Below are the code and all the weights of a small trained network. Each question names an input and a class and asks about switching units off, where a switched-off unit gives its printed mean instead of its output.

import numpy as np


def w(rows, s, z=0):
    codes = np.array(rows[::2]) - 128.0
    scale = np.full(codes.shape[1], s)
    scale[-1] = z or s
    return codes * scale


def norm(h):
    return h / np.sqrt((h * h).mean(-1, keepdims=True) + 1e-5)


def f(y):
    return np.maximum(y, 0)


def log_softmax(a):
    a = a - a.max(-1, keepdims=True)
    return a - np.log(np.exp(a).sum(-1, keepdims=True))


def net(x, mask):
    res = np.array(x, float).reshape(1, 6) / 4 @ E
    u = 0
    for l in range(2):
        y = f(norm(res) @ A[l][:, :-1].T + A[l][:, -1])
        res = res + np.where(mask[u : u + 15], y, B[l][:, -1]) @ B[l][:, :-1]
        u += 15
    return log_softmax(norm(res)[-1] @ U[:, :-1].T + U[:, -1])


A, B = {}, {}
E = w([
[125,183,165,253,169,121,137],'x0',
[106,93,222,113,107,145,175],'x1',
[113,124,120,129,119,120,130],'x2',
[192,84,107,180,66,138,126],'x3',
[86,171,143,100,65,194,99],'x4',
[164,154,89,101,143,195,181],'x5',
],0.0054)
A[0] = w([
[99,99,189,138,112,99,70,177],'L0N0',
[90,131,144,135,125,55,116,131],'L0N1',
[157,180,117,121,110,50,1,121],'L0N2',
[112,155,141,109,45,148,78,98],'L0N3',
[163,57,64,144,183,108,141,123],'L0N4',
[77,187,88,143,75,230,101,69],'L0N5',
[118,123,111,128,170,216,182,167],'L0N6',
[44,147,146,65,169,104,138,95],'L0N7',
[145,89,103,133,193,93,142,150],'L0N8',
[128,198,167,148,105,162,43,95],'L0N9',
[117,135,126,128,103,177,52,5],'L0N10',
[213,126,146,147,51,151,127,25],'L0N11',
[134,180,40,135,128,112,112,85],'L0N12',
[172,68,107,178,63,175,136,137],'L0N13',
[118,157,168,142,168,140,131,214],'L0N14',
],0.0071,0.0012)
B[0] = w([
[172,144,54,116,90,174,243,218],'L0N0',
[188,118,92,149,153,193,129,196],'L0N1',
[182,136,144,45,55,196,223,227],'L0N2',
[121,50,134,214,178,123,146,220],'L0N3',
[111,71,195,168,158,173,128,236],'L0N4',
[138,61,188,145,207,149,171,255],'L0N5',
[157,120,43,160,81,95,148,225],'L0N6',
[204,185,114,110,149,95,89,241],'L0N7',
[41,57,196,124,170,237,126,216],'L0N8',
[86,107,118,178,183,105,156,215],'L0N9',
[89,73,188,153,208,199,93,178],'L0N10',
[141,132,152,130,72,131,74,214],'L0N11',
[193,200,253,125,71,120,182,210],'L0N12',
[159,160,121,145,127,95,23,244],'L0N13',
[99,197,111,62,70,87,129,204],'L0N14',
],0.0057,0.0036)
A[1] = w([
[195,161,26,134,167,207,149,99],'L1N0',
[109,254,72,124,95,123,150,46],'L1N1',
[104,188,125,146,106,220,79,124],'L1N2',
[138,119,86,21,112,171,69,199],'L1N3',
[185,94,72,152,175,54,152,129],'L1N4',
[171,50,107,70,176,179,75,140],'L1N5',
[121,193,114,62,171,77,139,155],'L1N6',
[120,210,152,91,173,101,137,176],'L1N7',
[199,158,190,229,134,117,168,69],'L1N8',
[116,208,100,180,164,138,82,206],'L1N9',
[120,95,214,74,25,122,172,207],'L1N10',
[141,106,150,139,146,106,198,121],'L1N11',
[125,166,161,215,56,63,119,255],'L1N12',
[109,175,78,205,147,108,186,77],'L1N13',
[23,155,123,87,203,166,101,234],'L1N14',
],0.0068,0.0018)
B[1] = w([
[174,134,125,102,61,145,206,195],'L1N0',
[139,114,143,164,130,111,110,160],'L1N1',
[86,99,216,128,185,104,143,159],'L1N2',
[29,95,84,182,164,28,109,205],'L1N3',
[92,97,226,152,151,148,169,152],'L1N4',
[38,213,107,152,161,119,107,233],'L1N5',
[217,90,143,184,85,117,87,174],'L1N6',
[179,129,94,139,33,151,61,184],'L1N7',
[70,177,90,62,163,114,114,253],'L1N8',
[90,44,105,87,105,49,97,168],'L1N9',
[151,253,124,124,157,112,169,228],'L1N10',
[127,118,140,119,58,177,162,192],'L1N11',
[168,114,84,27,105,105,100,199],'L1N12',
[28,111,52,97,139,90,146,178],'L1N13',
[203,24,181,166,128,193,25,185],'L1N14',
],0.0051,0.006)
U = w([
[81,52,186,221,196,212,142,145],'0',
[216,107,104,178,78,116,2,164],'1',
[145,149,69,130,69,149,215,251],'2',
[155,219,138,99,84,137,181,50],'3',
[32,139,36,137,131,86,93,44],'4',
],0.0094,0.0015)

Each question gives the input, the list of numbers given to net, and the class t.
The units are the neurons (one row each of A and B). Each row of codes is followed by its name. A weight is (code - 128) times the scale printed after its matrix; where a second scale follows, it is the last column's (A, B and U).
mask holds one flag per neuron, layer by layer. A switched-off neuron (its flag False) gives its mean, the last column of its row in B, instead of its output. The means were averaged over made-up inputs and are rounded, as every weight is.
A unit's drop is (log p(t) with every unit on - log p(t) with that unit switched off) / (log p(t) with every unit on - log p(t) with every unit switched off).
The circuit of an input: a set's keep is (log p(t) with only the set's units on - log p(t) with every unit switched off) / (log p(t) with every unit on - log p(t) with every unit switched off). Starting from the 12 units with the biggest drops (on a tie, the unit counted first), units are removed one at a time, each time the one whose removal leaves the highest keep (on an exact tie, the one counted first), for as long as the keep stays at least 0.8.
circuit, biggest first: the units of the circuit, biggest drop first
top k neurons: the k neurons with the biggest drops, biggest first
top k neurons in layer l: the k neurons of layer l with the biggest drops, biggest first
input [-4,-6,-7,-5,7,6], class 0: top neuron in layer 0 => (L0N5)
input [-5,-8,1,-7,-4,-4], class 3: top 2 neurons => (L0N2; L0N12)
input [2,-8,7,2,-7,0], class 3: top 3 neurons => (L0N2; L0N12; L0N3)
input [0,-8,-3,-1,-6,-1], class 3: top 2 neurons => (L0N2; L0N12)
input [6,4,-7,-7,-5,6], class 1: top 2 neurons in layer 0 => (L0N14; L0N0)
input [-7,-7,1,4,2,1], class 3: circuit, biggest first => (L0N12; L0N2; L1N10)
input [-5,6,8,2,-7,-1], class 0: circuit, biggest first => (L0N4; L0N8)
input [2,-4,1,1,7,-8], class 2: top 3 neurons => (L0N2; L0N0; L0N8)
input [0,3,2,-6,8,-3], class 0: circuit, biggest first => (L0N3; L0N5)
input [-1,3,1,-8,-7,-5], class 1: circuit, biggest first => (L0N7; L1N7; L1N6)
input [3,-2,4,-8,-7,4], class 1: top 4 neurons => (L1N7; L0N14; L0N5; L0N3)
input [-4,3,6,-5,-6,-8], class 2: top 2 neurons => (L0N0; L0N13)
input [-3,2,5,-4,-2,-5], class 2: circuit, biggest first => (L0N0; L0N1)
input [-7,1,8,1,5,3], class 4: top 2 neurons in layer 1 => (L1N3; L1N5)
input [7,-3,6,3,8,4], class 0: circuit, biggest first => (L0N5)
input [-4,2,7,-2,-5,-6], class 2: top 2 neurons => (L0N0; L0N13)
input [-1,1,-6,8,-6,8], class 1: top 4 neurons => (L0N13; L0N11; L0N5; L0N0)
input [-3,0,-8,0,-6,-8], class 2: circuit, biggest first => (L0N2; L0N0)
input [-3,-3,2,3,7,6], class 0: circuit, biggest first => (L0N10; L0N5)
input [8,-3,-3,-1,1,-7], class 4: top neuron => (L1N13)
input [7,8,8,-3,-7,-5], class 3: top 2 neurons => (L0N14; L0N0)
input [-7,3,-3,2,3,5], class 4: circuit, biggest first => (L1N3; L0N2; L1N5)
input [-5,-7,2,4,2,-5], class 3: top 2 neurons => (L0N2; L0N12)
input [6,-4,-7,-8,-7,2], class 1: top 3 neurons in layer 1 => (L1N7; L1N14; L1N6)
input [6,4,5,8,1,8], class 1: circuit, biggest first => (L0N13; L0N11)
